Below is a small trained network, with its code and all its weights. Each question gives an input and a target symbol and asks what happens when units are switched off, that is, made to give their printed mean instead of their output.

import numpy as np


def w(rows, s, z=0):
    codes = np.array(rows[::2]) - 128.0
    scale = np.full(codes.shape[1], s)
    scale[-1] = z or s
    return codes * scale


def norm(h):
    return h / np.sqrt((h * h).mean(-1, keepdims=True) + 1e-5)


def softmax(a):
    e = np.exp(a - a.max(-1, keepdims=True))
    return e / e.sum(-1, keepdims=True)


def log_softmax(a):
    a = a - a.max(-1, keepdims=True)
    return a - np.log(np.exp(a).sum(-1, keepdims=True))


def net(x, mask):
    ids = ['ΘΠΨΩβγδετ'.index(c) for c in x.split()]
    T = len(ids)
    res = E[ids] + P[:T]
    u = 0
    for l in range(3):
        r = norm(res)
        for j in range(2):
            rows = slice(3 * j, 3 * j + 3)
            q, k, v = (r @ M[l][rows].T for M in (Q, K, V))
            z = softmax(np.where(np.tri(T) > 0, q @ k.T / 3**0.5, -1e9)) @ v
            o = O[l][rows]
            res = res + np.where(mask[u + j], z, o[:, -1]) @ o[:, :-1]
        u += 2
    return log_softmax(norm(res)[-1] @ U[:, :-1].T + U[:, -1])


Q, K, V, O = {}, {}, {}, {}
E = w([
[118,251,106,133,213,120,82,127,102],'Θ',
[184,123,87,224,165,198,59,217,223],'Π',
[197,103,169,130,130,101,229,161,109],'Ψ',
[171,99,231,163,110,73,147,63,147],'Ω',
[186,96,117,55,213,251,91,192,173],'β',
[248,116,28,160,147,187,146,101,204],'γ',
[200,181,67,78,121,253,126,105,242],'δ',
[190,189,147,163,91,114,126,194,183],'ε',
[149,174,225,150,91,141,79,202,160],'τ',
],0.013)
P = w([
[35,167,165,169,168,151,202,127,245],'0',
[129,164,174,157,161,157,162,135,192],'1',
[146,145,159,156,141,153,151,135,156],'2',
[156,135,149,149,126,148,137,135,143],'3',
[158,128,139,146,111,143,130,137,131],'4',
[163,120,129,141,109,141,120,136,122],'5',
[163,113,123,135,102,142,115,135,115],'6',
[169,109,118,132,97,138,104,136,113],'7',
[169,106,113,128,90,134,102,136,107],'8',
[176,98,111,119,88,135,89,136,105],'9',
],0.011)
Q[0] = w([
[105,186,88,79,243,143,156,239,96],'0.h1',
[165,155,149,194,132,151,146,93,195],'0.h1',
[114,207,140,117,178,153,39,142,173],'0.h1',
[212,116,141,96,79,60,118,143,91],'0.h2',
[116,60,176,134,80,82,254,77,94],'0.h2',
[110,68,172,143,94,68,229,83,67],'0.h2',
],0.0098)
K[0] = w([
[130,57,147,135,152,212,192,148,222],'0.h1',
[123,217,117,180,114,117,90,55,132],'0.h1',
[153,74,146,110,12,164,56,134,191],'0.h1',
[174,121,47,96,120,174,68,148,127],'0.h2',
[185,2,109,129,55,193,122,132,149],'0.h2',
[169,32,103,130,59,165,109,126,158],'0.h2',
],0.0088)
V[0] = w([
[217,30,176,102,32,120,253,234,89],'0.h1',
[197,45,92,58,237,163,144,174,140],'0.h1',
[95,134,130,156,57,112,4,67,211],'0.h1',
[59,106,96,196,159,127,125,147,146],'0.h2',
[126,182,201,167,69,146,141,157,94],'0.h2',
[156,37,186,150,30,203,152,163,207],'0.h2',
],0.0043)
O[0] = w([
[196,178,111,48,255,36,119,104,129,136],'0.h1',
[226,46,125,57,104,115,113,187,176,95],'0.h1',
[47,148,129,221,199,201,143,90,155,145],'0.h1',
[125,156,124,138,137,127,130,125,85,111],'0.h2',
[87,92,146,81,90,149,113,165,123,195],'0.h2',
[151,156,53,88,82,32,67,150,218,252],'0.h2',
],0.0051,0.0028)
Q[1] = w([
[203,78,146,116,159,169,184,88,200],'1.h1',
[41,125,79,108,114,219,76,216,185],'1.h1',
[120,136,225,119,171,69,172,99,222],'1.h1',
[126,15,160,186,41,235,29,2,83],'1.h2',
[47,187,154,213,46,57,41,163,83],'1.h2',
[238,161,99,209,151,229,177,241,135],'1.h2',
],0.0059)
K[1] = w([
[89,75,62,63,90,115,153,82,107],'1.h1',
[61,89,124,124,110,176,140,200,196],'1.h1',
[130,103,163,147,74,68,111,122,98],'1.h1',
[121,62,170,140,78,219,67,39,119],'1.h2',
[64,206,154,157,64,104,91,178,158],'1.h2',
[143,121,8,137,191,253,96,168,127],'1.h2',
],0.0075)
V[1] = w([
[183,128,68,156,146,184,51,177,180],'1.h1',
[157,122,96,125,142,231,54,139,51],'1.h1',
[80,114,144,105,202,160,185,103,84],'1.h1',
[107,48,98,114,117,72,118,143,128],'1.h2',
[98,194,254,156,148,91,88,29,81],'1.h2',
[100,167,148,121,95,102,12,138,140],'1.h2',
],0.0068)
O[1] = w([
[195,148,138,56,124,26,115,187,132,131],'1.h1',
[254,98,72,50,120,124,28,181,71,3],'1.h1',
[125,119,52,198,135,144,83,33,81,78],'1.h1',
[110,185,127,190,182,202,163,165,107,72],'1.h2',
[238,103,52,34,120,87,173,238,73,133],'1.h2',
[177,163,165,75,169,138,121,200,129,107],'1.h2',
],0.0062,0.007)
Q[2] = w([
[175,95,62,125,108,117,39,106,94],'2.h1',
[24,152,88,108,148,74,130,196,182],'2.h1',
[166,93,215,173,64,213,91,148,41],'2.h1',
[117,227,100,173,137,159,132,128,199],'2.h2',
[178,73,8,113,109,92,212,106,122],'2.h2',
[143,93,108,69,227,197,97,96,192],'2.h2',
],0.012)
K[2] = w([
[117,175,109,110,159,120,115,150,55],'2.h1',
[61,144,232,147,116,112,176,157,156],'2.h1',
[153,136,10,130,119,163,41,158,108],'2.h1',
[73,196,80,163,102,188,131,109,190],'2.h2',
[178,62,4,142,108,55,189,66,155],'2.h2',
[142,133,88,77,210,191,135,118,167],'2.h2',
],0.014)
V[2] = w([
[98,28,111,204,156,140,111,168,194],'2.h1',
[194,180,108,254,125,61,118,153,110],'2.h1',
[110,76,181,162,218,103,99,214,88],'2.h1',
[60,88,204,159,138,86,173,144,168],'2.h2',
[168,124,92,124,34,158,149,104,157],'2.h2',
[147,123,136,28,115,122,79,214,137],'2.h2',
],0.0077)
O[2] = w([
[62,44,85,166,153,68,167,144,12,177],'2.h1',
[131,96,8,203,173,136,56,150,188,143],'2.h1',
[115,92,210,159,208,98,112,210,142,108],'2.h1',
[173,161,36,109,178,149,49,77,167,254],'2.h2',
[80,185,171,101,254,163,102,132,113,147],'2.h2',
[77,144,87,215,119,161,174,57,135,86],'2.h2',
],0.0071,0.0098)
U = w([
[35,158,148,244,132,155,133,67,224,130],'Θ',
[223,128,113,2,149,76,58,190,167,119],'Π',
[129,110,223,118,140,120,140,128,63,203],'Ψ',
[99,76,110,194,164,78,108,191,84,135],'Ω',
[165,161,127,188,132,155,180,140,106,4],'β',
[124,89,65,166,86,124,88,60,64,135],'γ',
[128,110,77,115,100,151,208,183,131,92],'δ',
[132,173,126,59,32,137,134,68,99,74],'ε',
[87,215,71,94,193,147,126,145,45,192],'τ',
],0.009,0.0038)

Each question gives the input, a string of symbols that net reads in full, and the target symbol t.
The units are the heads (3 rows each of Q, K, V and O). Each row of codes is followed by its name. A weight is (code - 128) times the scale printed after its matrix; where a second scale follows, it is the last column's (O and U).
mask holds one flag per head, layer by layer. A switched-off head (its flag False) gives its mean, the last column of its rows in O, instead of its output. The means were averaged over made-up inputs and are rounded, as every weight is.
A unit's drop is (log p(t) with every unit on - log p(t) with that unit switched off) / (log p(t) with every unit on - log p(t) with every unit switched off).
The circuit of an input: a set's keep is (log p(t) with only the set's units on - log p(t) with every unit switched off) / (log p(t) with every unit on - log p(t) with every unit switched off). Starting from all 6 units, units are removed one at a time, each time the one whose removal leaves the highest keep (on an exact tie, the one counted first), for as long as the keep stays at least 0.8.
units of the circuit, in order: the units of the circuit, biggest drop first
most important unit: the unit with the biggest drop
heads that matter: for each layer, one digit per head in row order, 1 if its drop is at least 0.15 and else 0, layers parted by /
input Ω Π Ω γ, target Θ: heads that matter : 00 / 01 / 00
input Ψ Ψ Ω β Ω, target Π: units of the circuit, in order : 1.h2
input γ Θ Ψ Ψ Ψ β Θ τ, target Θ: heads that matter : 00 / 10 / 11
input Ψ ε γ Ω Ω Ω Θ τ, target γ: units of the circuit, in order : 0.h2, 2.h1
input Ω Θ Θ Ω Ψ Ψ Ω Ψ δ, target Θ: heads that matter : 00 / 11 / 10
input β Ψ Π Ω Ψ ε, target Θ: heads that matter : 00 / 01 / 00
input τ Θ Ω Ψ Ψ Ω β Ψ, target Ψ: heads that matter : 10 / 10 / 10
input Ω β Ω Θ Ψ Ψ, target Ψ: heads that matter : 10 / 00 / 11
input τ Ψ β γ Ω Θ Ω, target γ: units of the circuit, in order : 2.h1, 0.h1, 2.h2
input Ω Θ δ γ Ω, target γ: units of the circuit, in order : 0.h1, 2.h1, 1.h1, 1.h2
input Ω δ Θ, target ε: units of the circuit, in order : 0.h2, 2.h1, 2.h2, 0.h1
input Ψ Ψ β β Ω Θ, target Ψ: units of the circuit, in order : 0.h2, 2.h1, 2.h2
input Ω γ Ω Ψ Ω ε Θ, target γ: units of the circuit, in order : 0.h2, 2.h2, 2.h1
input Θ Θ Θ τ, target β: most important unit : 2.h2
input Ψ δ Ω Θ Ω Ω Π ε, target Ω: units of the circuit, in order : 0.h2, 1.h1, 2.h1
input Ψ δ Ω Θ Ψ, target ε: units of the circuit, in order : 2.h1, 0.h1
input Ω Θ γ Ψ Ω Π τ ε, target Ω: units of the circuit, in order : 2.h1, 0.h2
input Θ β δ, target ε: units of the circuit, in order : 2.h1, 1.h2, 0.h2
input Θ Ψ Ω Ψ β Θ, target Π: heads that matter : 00 / 11 / 10
input Ψ γ γ τ γ τ γ, target Π: heads that matter : 00 / 10 / 01
input Ω Ω Ψ Ψ, target Π: heads that matter : 10 / 00 / 01
input γ Ψ Ω Ω δ τ Ψ τ Θ, target ε: heads that matter : 01 / 10 / 11
input ε γ Ω Θ β Ω Ψ δ Ω, target ε: most important unit : 2.h1
input τ Θ γ β Ω Ω Ω Ω Ω, target Ψ: heads that matter : 10 / 11 / 11
input τ β β τ, target Π: heads that matter : 11 / 10 / 00
input Ω β ε Π Θ β δ Ω Ω, target ε: units of the circuit, in order : 1.h1, 2.h1, 0.h1, 0.h2
input Ψ Ω Ω Ω Ω Ψ Ω β, target Θ: heads that matter : 00 / 01 / 01
